Here is a tiny trained network, its code and every weight. The questions are about switching its units off for an input and a target symbol, where a switched-off unit gives its printed mean instead of its output.

import numpy as np


def w(rows, s, z=0):
    codes = np.array(rows[::2]) - 128.0
    scale = np.full(codes.shape[1], s)
    scale[-1] = z or s
    return codes * scale


def f(y):
    return y / 2 * (1 + np.tanh(0.7978845608 * (y + 0.044715 * y**3)))


def softmax(a):
    e = np.exp(a - a.max(-1, keepdims=True))
    return e / e.sum(-1, keepdims=True)


def log_softmax(a):
    a = a - a.max(-1, keepdims=True)
    return a - np.log(np.exp(a).sum(-1, keepdims=True))


def net(x, mask):
    ids = ['ΓΘΣΩαβεζηλμξφψ'.index(c) for c in x.split()]
    T = len(ids)
    res = E[ids] + P[:T]
    u = 0
    for l in range(2):
        r = res
        for j in range(2):
            rows = slice(3 * j, 3 * j + 3)
            q, k, v = (r @ M[l][rows].T for M in (Q, K, V))
            z = softmax(np.where(np.tri(T) > 0, q @ k.T / 3**0.5, -1e9)) @ v
            o = O[l][rows]
            res = res + np.where(mask[u + j], z, o[:, -1]) @ o[:, :-1]
        u += 2
        y = f(res @ A[l][:, :-1].T + A[l][:, -1])
        res = res + np.where(mask[u : u + 4], y, B[l][:, -1]) @ B[l][:, :-1]
        u += 4
    return log_softmax(res[-1] @ U[:, :-1].T + U[:, -1])


Q, K, V, O, A, B = {}, {}, {}, {}, {}, {}
E = w([
[167,198,141,181,159,133,181,136,112],'Γ',
[117,216,147,203,108,141,189,143,80],'Θ',
[107,188,125,176,214,181,124,70,140],'Σ',
[145,123,166,117,197,107,158,143,136],'Ω',
[135,98,156,85,200,141,152,190,82],'α',
[179,104,147,142,217,112,155,137,156],'β',
[149,29,163,143,176,193,156,130,147],'ε',
[196,88,166,180,172,3,134,163,123],'ζ',
[234,85,111,203,81,155,154,118,180],'η',
[44,136,169,87,95,83,134,171,115],'λ',
[162,197,126,85,138,17,161,160,184],'μ',
[91,119,195,68,73,189,223,181,140],'ξ',
[83,66,239,105,104,47,178,109,195],'φ',
[187,172,154,26,140,111,227,156,202],'ψ',
],0.0059)
P = w([
[133,153,105,84,206,118,153,15,20],'0',
[164,192,254,109,166,154,82,135,128],'1',
[93,107,97,117,126,93,187,75,107],'2',
[142,161,219,121,153,154,104,201,187],'3',
[84,63,55,115,82,60,196,156,145],'4',
[129,151,180,157,134,149,126,252,230],'5',
],0.0048)
Q[0] = w([
[132,82,93,127,115,120,79,181,148],'0.h1',
[177,94,104,58,77,103,74,71,25],'0.h1',
[86,154,1,132,98,121,136,101,75],'0.h1',
[201,195,59,195,91,133,129,123,75],'0.h2',
[31,147,92,105,98,135,68,102,69],'0.h2',
[175,29,103,141,165,185,82,68,182],'0.h2',
],0.024)
K[0] = w([
[115,193,166,167,100,125,131,141,143],'0.h1',
[156,164,153,121,99,124,154,33,41],'0.h1',
[146,121,137,201,222,160,159,134,98],'0.h1',
[201,208,78,207,81,128,126,108,96],'0.h2',
[2,186,140,147,117,164,62,87,82],'0.h2',
[169,53,105,148,156,173,44,54,174],'0.h2',
],0.022)
V[0] = w([
[82,142,81,171,174,179,81,186,157],'0.h1',
[214,72,126,98,213,176,135,83,142],'0.h1',
[135,192,128,47,53,128,114,92,149],'0.h1',
[140,154,157,205,154,96,99,148,5],'0.h2',
[93,127,151,127,150,182,54,56,129],'0.h2',
[136,178,149,133,160,154,64,85,123],'0.h2',
],0.011)
O[0] = w([
[253,131,25,66,150,142,189,197,129,72],'0.h1',
[131,186,242,195,186,81,235,103,45,253],'0.h1',
[110,163,120,145,50,151,19,103,64,82],'0.h1',
[48,95,17,151,223,163,82,186,214,159],'0.h2',
[70,103,136,198,75,116,143,208,62,72],'0.h2',
[98,147,85,186,99,117,136,230,147,128],'0.h2',
],0.0049,0.0029)
A[0] = w([
[94,110,36,125,180,111,137,82,100,69],'0.n1',
[95,95,73,118,148,117,196,43,60,246],'0.n2',
[161,146,170,139,108,176,39,152,170,86],'0.n3',
[75,30,86,217,3,70,209,184,126,8],'0.n4',
],0.014,0.0013)
B[0] = w([
[145,115,183,123,96,96,130,78,81,166],'0.n1',
[104,124,80,100,89,120,100,74,141,254],'0.n2',
[153,145,149,140,86,167,38,165,130,165],'0.n3',
[133,157,89,158,85,114,165,248,121,126],'0.n4',
],0.012,0.0045)
Q[1] = w([
[201,195,136,175,170,208,104,146,252],'1.h1',
[143,161,245,93,97,89,49,117,147],'1.h1',
[135,139,76,118,75,161,9,122,66],'1.h1',
[180,217,127,127,140,165,121,211,188],'1.h2',
[129,139,110,115,51,121,73,56,106],'1.h2',
[161,57,61,128,122,129,120,149,35],'1.h2',
],0.019)
K[1] = w([
[230,4,154,4,116,96,135,215,173],'1.h1',
[93,190,250,100,23,90,168,71,157],'1.h1',
[14,234,135,25,178,127,140,173,136],'1.h1',
[178,122,176,66,67,127,204,209,227],'1.h2',
[26,143,182,46,156,77,95,129,75],'1.h2',
[104,105,85,165,129,93,136,238,30],'1.h2',
],0.014)
V[1] = w([
[143,251,90,87,160,74,100,134,127],'1.h1',
[92,136,133,53,104,240,168,143,59],'1.h1',
[194,177,82,200,113,196,162,79,147],'1.h1',
[104,99,98,151,169,161,74,113,141],'1.h2',
[77,167,134,98,188,123,172,158,144],'1.h2',
[123,150,166,94,128,133,105,73,114],'1.h2',
],0.02)
O[1] = w([
[167,184,104,126,76,245,128,75,92,154],'1.h1',
[206,3,119,184,158,118,156,136,86,103],'1.h1',
[134,194,94,173,171,88,119,144,28,130],'1.h1',
[105,145,60,113,122,111,120,140,150,120],'1.h2',
[153,125,116,163,130,143,201,100,168,123],'1.h2',
[161,118,145,106,79,72,138,131,110,250],'1.h2',
],0.012,0.011)
A[1] = w([
[98,146,75,53,58,186,123,78,127,6],'1.n1',
[171,51,71,162,115,224,133,191,158,123],'1.n2',
[115,61,51,75,85,136,94,46,157,31],'1.n3',
[138,157,5,208,42,126,160,248,126,77],'1.n4',
],0.011,0.0012)
B[1] = w([
[173,70,60,218,169,57,88,154,163,252],'1.n1',
[110,68,94,16,219,198,87,81,74,165],'1.n2',
[18,222,134,144,136,157,158,143,25,217],'1.n3',
[179,101,121,96,36,172,208,254,114,158],'1.n4',
],0.0074,0.013)
U = w([
[85,126,54,110,99,60,157,3,61,252],'Γ',
[166,96,63,78,53,72,165,205,134,100],'Θ',
[128,166,117,141,128,203,170,185,95,111],'Σ',
[122,151,141,120,139,152,137,102,138,143],'Ω',
[122,116,114,79,155,162,160,57,141,156],'α',
[107,177,167,149,136,170,163,75,148,122],'β',
[135,68,170,209,197,77,190,166,150,132],'ε',
[111,139,92,127,148,108,137,129,210,121],'ζ',
[110,214,221,156,220,114,80,234,68,77],'η',
[72,122,100,74,114,188,53,130,99,84],'λ',
[180,123,118,188,111,151,48,153,144,91],'μ',
[181,54,137,111,166,102,105,155,92,66],'ξ',
[103,116,201,81,66,131,98,167,184,149],'φ',
[183,153,218,131,82,184,124,95,89,87],'ψ',
],0.0042,0.0037)

Each question gives the input, a string of symbols that net reads in full, and the target symbol t.
The units are the heads (3 rows each of Q, K, V and O) and the neurons (one row each of A and B). Each row of codes is followed by its name. A weight is (code - 128) times the scale printed after its matrix; where a second scale follows, it is the last column's (O, A, B and U).
mask holds one flag per unit, layer by layer, with each layer's heads first. A switched-off unit (its flag False) gives its mean, the last column of its rows in O or B, instead of its output. The means were averaged over made-up inputs and are rounded, as every weight is.
A unit's drop is (log p(t) with every unit on - log p(t) with that unit switched off) / (log p(t) with every unit on - log p(t) with every unit switched off).
The circuit of an input: a set's keep is (log p(t) with only the set's units on - log p(t) with every unit switched off) / (log p(t) with every unit on - log p(t) with every unit switched off). Starting from all 12 units, units are removed one at a time, each time the one whose removal leaves the highest keep (on an exact tie, the one counted first), for as long as the keep stays at least 0.8.
circuit, biggest first: the units of the circuit, biggest drop first
k most important neurons: the k neurons with the biggest drops, biggest first
heads that matter: for each layer, one digit per head in row order, 1 if its drop is at least 0.15 and else 0, layers parted by /
input Θ α η Σ, target η: circuit, biggest first -> [1.h1, 0.h2, 0.n2]
input Σ Θ ε β η α, target η: circuit, biggest first -> [1.h1, 0.n2]
input Θ Θ Σ Ω μ η, target μ: heads that matter -> 11 / 10
input Γ Σ η λ Σ η, target λ: heads that matter -> 10 / 11
input η Σ Θ Θ, target Σ: heads that matter -> 11 / 11
input Θ η ε Γ, target η: circuit, biggest first -> [1.h1, 0.n2]
input η Σ η, target Θ: circuit, biggest first -> [0.n4, 1.n4]
input α Θ μ Θ α Σ, target α: 2 most important neurons -> [1.n2, 0.n2]
input Σ Γ Σ ψ β Σ, target ψ: circuit, biggest first -> [0.h2, 1.h2, 1.h1]
input Θ Θ η Θ Σ ε, target ε: heads that matter -> 10 / 11
input λ Σ η μ Σ ζ, target μ: circuit, biggest first -> [0.h1, 1.h1, 1.n1, 0.n3]
input μ Σ Θ ε Σ Ω, target ε: heads that matter -> 01 / 11
input Σ β Θ η Σ, target Θ: circuit, biggest first -> [0.n4, 0.h2, 1.n4]
input η λ μ Γ η Θ, target η: heads that matter -> 00 / 11
input Σ Θ μ Σ Σ, target Σ: 2 most important neurons -> [0.n4, 1.n4]
input Σ μ η η ψ, target Γ: 2 most important neurons -> [0.n2, 1.n3]
input λ φ Θ φ, target φ: circuit, biggest first -> [1.h1, 0.h1]
input Σ ε Σ η ε, target Θ: circuit, biggest first -> [0.n4, 1.n4]
input η Σ ε η μ Σ, target μ: circuit, biggest first -> [1.h1, 1.n1, 0.h1, 0.n3]
input λ Σ η Σ Θ Γ, target Σ: 3 most important neurons -> [1.n4, 0.n1, 0.n2]
input φ ψ Θ ζ, target ψ: heads that matter -> 01 / 11
input Θ Σ Γ ξ, target ξ: heads that matter -> 10 / 10
